In the rows, 128 means zero.
Each row of numbers stands for one element and depends on some of the facts below. Use the named rows to name the rest.

Facts:
foflin β rusi; foflin β biletal; foflin β tresan; foflin β brotrak; foflin β boskeful; foflin β bididom
foflin β bipak; gregon β limok; dobru β pumiti; dobru β bekipin; dobru β malak; dobru β stoser
dobru β flibem; dobru β notin; dobru β seken; dobru β broflin; misor β golos; roto β rusi
gutum β pokamem; gutum β mikan; gutum β brapu; vepo β fluvi; vepo β flifla; vepo β skitre
vepo β broflin; katrak β flibem; skidi β dagepos; skidi β brapu; stasil β brotrak; stasil β fluvi
grukik β buvol; grukik β klakatrir; grukik β zogu; grukik β sodes; grukik β nusuge; depe β lakle
flabakol β nusuge; flabakol β triran; flabakol β reskis; flabakol β notin; flabakol β fules; zenom β rusi
zenom β drasen; zenom β skefor; zenom β triran; lobemu β loze; fera β ploke; fera β notin
maklor β tiskes; maklor β boskegril; merem β tisekel; merem β klire; merem β tavus; greplis β gilo
greplis β dagepos; greplis β flisu; dribrom β gufilus; dribrom β mizigum; dribrom β kobron; sorom β brotrak
sorom β podo; sorom β loflodum; sorom β flastone; flagik β niklos; flagik β loflodum; flagik β stoser
flagik β fekos; flagik β skenek; broflom β lakle; broflom β bididom; broflom β deven; broflom β vafudan
zaklo β gilo; zaklo β braflik; drofe β tresan; drofe β sopas; drofe β sodes; kibro β tiskes
kibro β fekos; fliberur β debresen; fliberur β misten; fliberur β samakar; fliston β skotro; fliston β skidak
sugol β plidistor; sugol β fules; miski β brotrak; miski β golos; zekur β niklos; zekur β fumu
zekur β brivugro; bugren β metrun; bugren β klobel; bugren β skidak; ziba β sodes; ziba β triran
ziba β rebu; ziba β ploke; stegim β skefor; stegim β tiskes; stegim β flisu; drasti β flegison
gafor β soskar; gafor β zube; taver β zituk; taver β rilusto; taver β seken; bunor β rilusto
pleskotru β nusuge; pleskotru β mikan; plotun β braflik; plotun β loflodum; plotun β nusuge; plotun β drosabrun
plotun β klobel; plotun β flisu; dagen β toflaplek; lograr β zituk; lograr β podo; tomiba β flifu
tomiba β solun; tomiba β lelil; dugres β klakatrir; dugres β drasen; dugres β sodes; dugres β deven
dugres β flifla; stirem β tresan; stirem β deven; stirem β bipak; drafler β lakle; brubor β logram
trostosik β stipli; trostosik β vupler; leko β pokamem; leko β getrimal; leko β braflik; bikefom β flifla
zire β stipli; zire β tusti; zire β flofli; modriguk β stipli; modriguk β guder; modriguk β skidak
modriguk β drebro; modriguk β notin; briplumu β guder; briplumu β gazi; gifi β biletal; gifi β rebu
bididom σ lograr; bididom σ notin; vogir σ biletal; vogir σ ziba; vogir σ malak; vogir σ stoser
vogir σ tavus; foflin σ brugras; foflin σ pleskotru; foflin σ sipur; gutum σ leko; klakatrir σ flegison
vepo σ zenom; vepo σ logram; vepo σ merem; bipak σ malak; bipak σ tavus; bipak σ lelil
reskis σ didrudu; reskis σ skidi; fera σ plotun; fera σ fules; bekipin σ zenom; bekipin σ biletal
bekipin σ dagepos; bekipin σ ziba; bekipin σ samakar; maklor σ metrun; maklor σ misor; maklor σ grukik
nusuge σ skefor; skotro σ tusti; luta σ flabakol; luta σ misor; luta σ flastone; luta σ zube
fliston σ lakle; fliston σ ploke; fliston σ solun; brapu σ zituk; brapu σ niklos; brapu σ mutrem
sopas σ broflom; sopas σ plotun; sopas σ triran; sopas σ modriguk; sopas σ ploke; sopas σ flifla
sopas σ dadovi; sopas σ mutrem; sopas σ klire; sopas σ bigur; sopas σ sugol; miski σ loze
miski σ flofli; zekur σ vupler; zekur σ kibro; zekur σ samakar; skitre σ zuvople; skitre σ tresan
skitre σ brugras; skitre σ gifi; skitre σ didrudu; skitre σ bikefom; skitre σ sipur; bugren σ plotun
bugren σ gregon; bugren σ brivugro; tiskes σ loze; tiskes σ drosabrun; tiskes σ stoser; flipo σ zenom
flipo σ lakle; flipo σ rilusto; flipo σ plotun; fisku σ debresen; fisku σ dobru; fisku σ plotun
fisku σ misor; fisku σ skenek; fisku σ broflin; seken σ zituk; seken σ tigrim; vafudan σ zuvople
vafudan σ drofe; vafudan σ vupler; vafudan σ pafli; podo σ rilusto; podo σ brugras; podo σ vupler
podo σ brido; podo σ depe; budro σ stegim; budro σ lakle; budro σ pokamem; drasti σ sodes
drasti σ klobel; braflik σ broflom; braflik σ kobron; braflik σ broflin; braflik σ kiflor; tribam σ zuvople
tribam σ debresen; tribam σ boskegril; tribam σ misor; tribam σ kapler; tribam σ pafli; dagen σ logram
dagen σ metrun; dagen σ pafli; dagen σ rudromon; fluvi σ stasil; fluvi σ klobel; fluvi σ flifla
fluvi σ drebro; vitos σ toflaplek; vitos σ ziba; dugres σ mizigum; dugres σ roto; dugres σ tusti
zogu σ tresan; zogu σ gazi; zogu σ loflodum; stirem σ rilusto; stirem σ mikan; stirem σ drosabrun
stirem σ notin; stirem σ flisu; drafler σ buvol; drafler σ pafli; drafler σ bigur; rusi σ sipur
drasen σ lakle; drasen σ trostosik; drasen σ dadovi; drasen σ gruten; brubor σ ziba; brubor σ flifu
brubor σ grukik; sipu σ misten; sipu σ drebro; getrimal σ pleve; getrimal σ sodes; getrimal σ fumu
getrimal σ gafor; getrimal σ fotor; sifle σ skefor; sifle σ boskegril; sifle σ gafor; sifle σ limok

Named rows:
[156 125 115 113 116 129 126 125 120 119 130 106  97 133 126 128 131 146
 138 127 103 148 171 106 146 144 137 127 134 129 126]: greplis
[189 126 134 105 136 115 132 164  94 143 146 115 127 178 121 129 131 110
 141  87 141 159 146 119 138 124 162  92 146 121 122]: drafler
[182 126 133  96 123 110 137 176  97 136 138 116 133 164 119 122 132 118
 151  99 142 163 132 113 155 131 153 104 144 123 111]: depe
[136 123 121 108 120 136 124 127 127 116 131 103  95 142 125 120 128 149
 130 124 109 147 162 119 150 140 139 134 135 124 127]: leko
[126 110 143 127 127 137 142 149 102 144 149 119 125 142 125 137 128 169
  84 108 124 192 108 123 144 145 112 162 114 113 111]: modriguk
[148 118 133 119 132 132 123 122 114 135 140 116 110 147 126 136 133 134
  93 104 115 157 164 132 122 134 129 114 131 122 137]: dagen
[128 132 127 125 122 117 126 123 129 126 119 122 133 138 125 116 131 134
 138 142 130 102 105 119 118 141 112 139 129 129 121]: skenek
[119 135 127 120 134 114 139 134 137 127 120 130 127 145 127 110 135 135
 130 146 128  90  98 123 128 138 113 138 131 141 117]: sipur
[122 134 127 127 124 118 126 127 131 123 119 122 132 137 125 116 131 131
 136 136 133 104 109 125 117 138 113 139 129 128 122]: kapler
[123 136 128 127 124 119 127 124 131 123 121 121 137 139 125 111 131 135
 141 137 133 112 110 122 122 139 112 139 129 129 122]: tigrim
[125 136 129 123 121 116 126 125 130 127 120 121 134 139 125 114 132 135
 140 143 131 107 100 121 118 140 113 136 131 129 122]: brivugro
[110 133 136 138 134 125 133 134 123 130 140 126 137 138 125 118 128 149
 115 136 137 130  89 130 127 140 107 168 111 119 115]: notin
[127 132 127 126 124 117 129 126 130 125 120 121 131 140 125 117 131 133
 136 142 132  99 104 124 115 140 114 141 130 129 123]: debresen
[130 134 126 125 127 113 127 132 131 121 116 130 139 130 126 115 135 137
 127 146 137 132 107 137 121 135 112 143 134 127 140]: biletal
[125 143 133 124 145 116 120 108 125 130 119 124 138 139 129 117 134 145
 128 140 133  98 115 118 118 133 126 122 131 122 151]: vitos
[125 134 127 128 122 119 125 127 131 123 122 122 132 137 125 114 130 131
 141 138 133 107 110 125 117 138 113 142 129 129 122]: bigur
[122 136 128 126 124 117 125 125 131 124 120 123 134 138 125 114 131 135
 138 140 133 108 106 125 122 138 112 139 129 129 125]: madil
[122 135 127 123 125 118 126 123 129 123 120 123 138 136 125 113 132 135
 140 139 133 103 111 121 122 138 112 138 129 129 126]: lelil
[126 139 120 123 125 120 123 120 132 115 119 116 121 131 126 112 130 140
 163 144 126  92 121 113 124 140 127 143 131 131 127]: dagepos

Name these rows:
No name comes twice in this set of rows, the named rows included.
[135 134 131 132 143 116 125 127 125 127 132 127 127 149 127 120 131 113
 143 118 137 103 121 133 104 127 129 126 131 130 131]	vafudan
[117 133 136 118 122 121 123 122 132 128 118 120 140 144 124 114 132 130
 125 139 128  86 107 124 118 140 107 128 128 128 117]	broflin
[115 133 143 121 139 124 121 105 131 131 121 131 120 149 130 112 131 129
 145 120 132 109 123 117 111 133 116 125 134 140 133]	podo
[122 135 124 127 125 120 124 129 135 119 126 122 132 137 124 114 131 127
 133 143 131 104 112 133 119 135 114 139 127 126 125]	buvol
[126 144 131 129 142 120 124 113 133 128 128 124 130 153 128 109 131 130
 122 148 130 110 118 130 118 132 123 127 127 128 133]	zogu
[162 130 137 106 130 121 123 128 123 132 136 131 119 153 126 121 139 117
  74 136 119 211 169 149 136 129 123  99 136 121 144]	stirem
[130 152 135 130 132 121 119 117 131 130 130 132 132 138 128 107 138 118
 130 153 126 149 122 141 112 130 120 114 126 124 130]	drasen
[137 132 133 127 129 110 121 108 128 121 131 126 136 142 123 116 123 127
 131 139 140 115 111 110 127 142 101 163 121 130 126]	tusti
[100 138 148 107 119 129 118 116 128 131 118 121 141 136 124 114 132 127
 139 117 123  67 115 110 118 141 105 114 124 134 103]	rilusto
[144 136 138 133 143 114 119  89 125 129 137 126 132 157 127 116 123 126
 125 141 138 124 117 109 121 137 111 155 118 130 136]	skotro
[120 130 126 126 128 118 129 133 131 122 123 126 129 138 125 118 131 130
 136 134 131  98 110 127 116 136 114 139 130 131 121]	zuvople
[117 132 131 130 130 119 129 131 126 125 128 129 132 130 126 118 130 133
 142 125 136 109 101 125 118 136 112 152 125 128 121]	vupler

The same elements again, as new rows of numbers:
Some rows with their names:
[106 127 131 130 144  72 122 128  92 140 102 128 118 123  69 107 147 116
 109 131 112 131 127 117 116 142 144 144 130 137 125 140 120 116 107 134
  86]: gifi
[ 95 123 112 127 141 107 118 131 100 145 107 133 124 139  81 117 138 136
 119 119 129 135 126 111 127 140 141 142 135 130 133 133 109 112  95 106
  91]: depe
[114 142 125 144 198  97 129 130  23 184 128 121  78 106  48  88 154  73
  91  57  83 175  84 128 108 186 184 216 124 138 133 112 135 159  61 147
  87]: foflin
[131 152  96 121 158 140 123 118 111 145  87 142 142 120 105 146 101 129
 130 153 130 142 141 142 153 130 121  99 126 120 111 120 107 139 112 116
  79]: gafor
[133 108 134 106 110 195 143  75 132  89 139 100  84 118 186 166 125 141
 141 109 112 123  86 111 140 122 112 110 137 140 142  98 172 162 143 138
 148]: brapu
[120 134 112 130 124 143 116 133 151 138 118 131 132 126 128 147 125 137
 130 138 145 128 144 136 139 123 131 139 131 120  96 127 115 117 125 120
 111]: kapler
[160 101 163 106 121 106 137 123 110 104 133 110 100 134 123 148 173 156
 112  93 120 111 104  77 141 112 120 130 149 147 164 119 169 146 147 164
 152]: klakatrir
[ 87 103 134 126 100 164 137 117 126 128 159 135 119 149 103 125 139 143
 140 144 175 134 130 129 100 147 137 140 140 140 170 111 122 109 128 103
 153]: golos
[127 122 116 123 128 160 128 138 144 134 142 128 141 139 127 167 122 155
 132 137 159 120 129 141 149 114 120 125 128 120 122 135 105 113 137 119
 107]: klire
[ 92  75  64  93 110  79 137 128 176 131 107 100 186 133 184 154 129 113
 118  93 146 106 109 127 123 121 107 145  73 172 169 128  90  93 121 114
 194]: tusti
[138 117 153 124 115 112 130 129 155 109 126 112 135 131 138 150 132 143
 119 143 131 107 124 135 142 107 116 116 130 123 123 152 131 114 154 151
 133]: plidistor
[144 113 181 102 100  96 144 104 111  92 131 110 114 138  78 160 160 167
 103 145 162  98 117 108 146 108 119  89 156 125 194 141 143 119 160 165
 152]: sodes
[119 131 112 125 133 139 125 129 134 136 123 132 137 131 128 146 117 135
 134 137 142 125 132 136 141 125 126 122 123 131 110 129 110 122 134 117
 103]: kiflor
[ 88 100 150 126  85 155 137 114 115 120 170 141 110 153  90 108 150 143
 136 144 186 131 130 117  83 150 146 144 147 145 201 112 130 105 128 111
 179]: brotrak
[ 95  96 159 109 105 118 141 120 107 127 156 112 106 147  64 143 173 159
 107 119 171 112 112 105 110 133 152 144 147 130 190 133 131  99 122 134
 148]: tresan
[ 95 116 147 136  94 139 124  81 147  96 139 114  98 118 176 116 113 132
 130 145 111 109 119 131 110 147 127  98 124 123 154 147 132 114 137 135
 158]: drosabrun
[120 135 119 124 140 152 125 130 138 133 130 128 153 137 123 137 118 130
 137 141 134 125 130 128 134 115 116 125 130 123 123 136 110 119 121 116
  99]: dadovi
[115 173 161 195 105 137  87 122 137 125 171 138 114 121 158 115 119 153
 137 153 156 116 154 134 137 146 132 102 105 108 141 162 103 136 159 150
 189]: fekos
[127 121 177 137 146 134 142 134  91 162 198  96  78 126  95 156 185 131
  85  59 147 129  71 132 136 146 171 170 137 123 191 129 154 144 127 173
 179]: rusi

Rows to name:
No name comes twice in this set of rows, the named rows included.
[120 183 146 160 113 138  82 108 147 136 138 130 120 117 136 144 128 167
 125 138 155 111 151 134 167 139 146  91 115  99 119 150 116 146 146 140
 158]	boskegril
[141 116 168 115 110  84 145 128 159 101 153 102 129 128 135 151 148 132
 121 153 138  94 111 137 125  92 118 110 125 145 122 156 141 116 165 157
 138]	fules
[132  96 134 140  93 171 152 131 130 116 151 148 123 138 128 115 106 117
 147 171 170 144 143 141  92 136 108 150 137 161 165  98 113 128 157 145
 171]	zituk
[145 152 109 100 140 116 114 150 145 134 160 118 122 119 132 159 159 129
 170  83 144 146 124 123 145 112 138 139 106 173  58  89 163 175 141 108
 102]	fisku
[135  77  86 140 146  15 117 117  42 140  69 112 102 106 127  98 146 131
 106  61  67 135 118  33 121 139 107 191 100 213 121  96 122 152 110 154
 112]	dugres
[125 107 163 118 111  89 131 127 129 108 138 116 132 142  95 143 161 153
 109 134 146 102 120 111 127 113 129 118 141 132 167 148 130 105 146 143
 144]	rebu
[110 147 143  90 100 147 140  71 156  98 136 115 123 113 144 143 116 106
 132 162 142 110 117 159 128 137 132  54 127 105 183 132 148 138 138 132
 182]	klobel
[112 132 123 130 124 113 135 116  73 133 112 154 121 124  69  78 117 100
 133 160 133 159 149 120  89 161 136 149 138 157 142 107 112 135 106 119
 109]	stasil
[100 110 173 132 139 170 120 128 128 104 172 123 172 198  93 114 166 154
 140 119 147 109 105  77 116 102 131 117 161 120 205 148 114 101 102 111
 118]	lakle
[149 134 141 142 182 164 117 152 126 115 180 119 157 165 165 106 148 118
 163  74  94 135 101  85 128  93 124 132 123 145 113 123 142 151 113 102
  92]	flipo
[140 129 130 111 125  34 134 124  96 121  80 131  85  94  96 101 130 122
 110 145  70 123 140 117 115 136 128 117 136 130  61 139 156 119 128 128
  57]	grukik
[136 116 183 124 101  79 134 127 142  94 143 104 120 136 109 142 161 146
 107 139 137  89 119 116 133 102 127  94 136 126 156 165 141 103 166 163
 156]	triran

The same elements again, as new rows of numbers:
Some elements and their rows:
[105 125  99 126  81 171 149 165 142 139 111 148 106 121 115 127 129 145
 155 111  85 147 105 123 117 125 148 118  93 174 152 134 149 122 131 128
 182 113 133 100 140 100 138 142 139 130 187]: zire
[125 143 119 173 121 129 129 152 123 118 101 144 119 134 102 131 149 103
 106 155 156 159 117 114 116 156 115 107 120 107 117 127 148 110 133 137
 150 127 119 125 134  76 112  96 116 130 148]: stipli
[104 189 136  89 143 189 157 159 200 114 113 169 135 112  76 163 127 156
 173  97   7  64  82 150  69 166 160  73 126 161  95 127 134 155  95 155
 174 137 177 106 103 148 189 141 205 170 128]: depe
[152 137 126 166 154  97 124 132 112 127 117  98 148 127 131 112 116 111
 108 142 151 127 143 126 152 138  96 141 114 119 120 113 175 145 121 123
 112 120 134 128 144 101 135 133 136 120 114]: sipu
[129 130 139 143 147 114 131 121 124 117 114 123 140 141 122 122 109 102
 101 150 145 112 137 117 124 149 126 128 123 101 135 114 139 118 143 113
 106 140 133 124 127 112 129 125 127 117 119]: misten
[131 132  94 125  93 141 114 134 128 166 146 125 112 100 148 152 153 160
 164 112  93 170 112 140 136  87 127 136 101 189 149 143 146 155  96 143
 166  84 125 137 143 144 126 153 140 134 132]: dagen
[132 141 146 140 136 106 120 124 115 117 124 134 129 133 126 135 120 112
 120 152 153 124 132 132 129 145 123 133 140  91 131 110 108 120 130 137
 117 150 129 127 128 135  96 127 124 129 118]: brivugro
[133 133 127 151 142 122 129 132 124 120 120 127 125 132 119 120 136 113
 110 141 153 135 122 119 134 149 120 118 126 108 116 126 141 119 134 132
 128 129 123 129 126  98 122 109 116 120 123]: flibem
[122 135 143 126 127 101 105 113 104 129 122 147 120 142 128 147 131 118
 128 176 163 135 136 119 121 151 135 124 133  85 149 118  97 117 144 146
 121 133 114 143 119 130  69 129 113 134 120]: broflin
[102 166 158  78 123 138 128 153 169 140 101 163 132 115 104 166  86 162
 174 140  25  65 110 147  89 169 153 111 101 139 153 110 119 139 121 136
 150 146 169  91 114 160 122 184 203 161 160]: broflom
[ 76 119  73 105  93 143 136 114 158 116 183 128  72 136 121 117 181 127
 137  80  66 104  53 158  96  92 144 119 106 201 156 110  87  98 144  97
 170 143 158  86 133 211 166 145 152 109 139]: kibro
[156  95 151 140 172  92  89 146 150 139 129 105 144  91 149 114 146 135
 108  97 137 138 129 129 123 122  97 132 123 101  88 137 152 151  95 121
  88 120 138 144 130 128 133 112 105  99 109]: bipak
[132 128 144 116 154 121 130 120 123 135 113 134 128 141 125 110 133 114
 105 140 163 119 115 112 142 158 136 111 122 102 110 135 125 115 134 130
 113 136 120 114 108  91 124 114 107 109 134]: mizigum
[125  62 128  69 114 130 115 154 140 204 121 105 152  85 126 112 107 212
 152  96  86 118 134 125 145  98 127 168  81 196  84 181 168 133 137  86
 116 110 138 117 110 108 139 171 163 109 181]: dugres
[129 132 154 139 132 108 130 136 118 110 124 127 135 133 128 129 108 109
 129 145 145 110 149 139 127 148 116 137 144  88 119 106 109 125 139 126
 110 162 128 120 137 143 110 129 137 133 127]: gruten
[110 124 136 172 102 154 148 161 136  98 100 145 128 121  82 130 128 102
 113 137 145 144 147 125  87 139 126 118 156  93  94 136 117  88 150 119
 129 164 126 126 131 109 113  76 114 134 165]: notin
[126 147 146 136 125 106 125 118 109 108 127 137 134 147 130 143 114 110
 130 166 150 120 143 134 120 145 122 136 141  92 148 102  99 116 143 135
 120 156 119 136 126 145  96 133 135 140 119]: bigur
[120 143 113 121 126 128 126  88 117 107 149 158 122 164  97 132 144 136
 132 157 159 123 129 126 113 136 143 109 155 119 128 132 101 114 154 147
 122 124 112 178  99 128 121 105 122 145  81]: zuvople
[102 127 126  99  88 156 139 144 137 138 129 142 107 125 136 142 116 149
 162 115  80 124 120 133 123 117 150 134 115 162 165 125 108 121 132 128
 158 133 133  97 141 149 122 159 153 139 178]: gregon

Name these rows:
No name comes twice in this set of rows, the named rows included.
[ 96 134 116 126  64 166 155 177 144 119 107 152 109 120 112 139 106 134
 165 120  74 138 121 139 106 134 138 131 108 150 162 115 121 112 144 124
 182 149 130  84 161 143 116 148 161 142 197]	trostosik
[115 118 108 142  61 151 133 180 122 155 120 129 120  88 120 152 118 152
 167 135 101 168 138 146 128 101 117 151  99 183 137 145 148 124 129 128
 173 122 124 111 158 130 104 153 158 147 196]	fera
[150 137 138 171 149  95 129 149 114 123 136 102 146 107 146 125 121 112
 128 127 156 135 138 150 149 136  87 143 131 111  97 116 149 154 113 140
 120 144 128 130 157 140 123 132 143 129 110]	budro
[120 130 108 138 149 102 106  72 124 121 143 120 122 164 104 128 147 111
  86 161 135 103 123 124 106 121 130 129 120 128 152 120 122  94 152 103
  93 124 144 143  92 141 139 122 117 110  93]	skefor
[106 104 106  82  99 139 137 151 157 105 113 148 126 137 169 111  92 167
 167  80  53 123 138 123 133 132 150 137  90 138 236  86 155 153 169 113
 137  93 128 111 171 131 159 169 151 122 152]	stasil
[127 139 117 117 147 132 149 102 112 109 144 137 130 159 136 103 135 121
 126 119 162 116 112 121 153 148 138 111 150 119 117 132 122 138 144 142
 127 130 111 139 122 111 150 111 118 128  92]	loflodum
[110 137 148  84  76 184 171  95 111 144 139 127 110 142 161 147  83 125
 164 127  91 108 151 140 147  87 177 146 149 159 176 125  63 114 111 128
 153 154 122  85 136 196 115 178 137 155 175]	plotun
[149 128 137 143 164 101 117 154 144 110 132 112 157 108 125 116 133 129
 122 107 129 110 129 138 127 143  97 126 134 107  81 125 162 152 118 124
 111 140 141 136 138 121 150 117 142 120 100]	bididom
[157 130 122 156 156  77 116 147 116 113 118  97 158 121 156 115 104 124
 123 128 140 138 159 132 160 142  86 155 105 108 148 100 191 165 134 129
 106 110 126 144 165 104 145 148 144 123  96]	fluvi
[126  93 109 109  93 132 107 161 152 152 141 120 120  83 156 136 131 175
 174  80  74 156 134 138 121  83 122 148 112 168 143 141 147 158 116 122
 146  98 129 137 155 150 131 151 136 134 146]	vepo

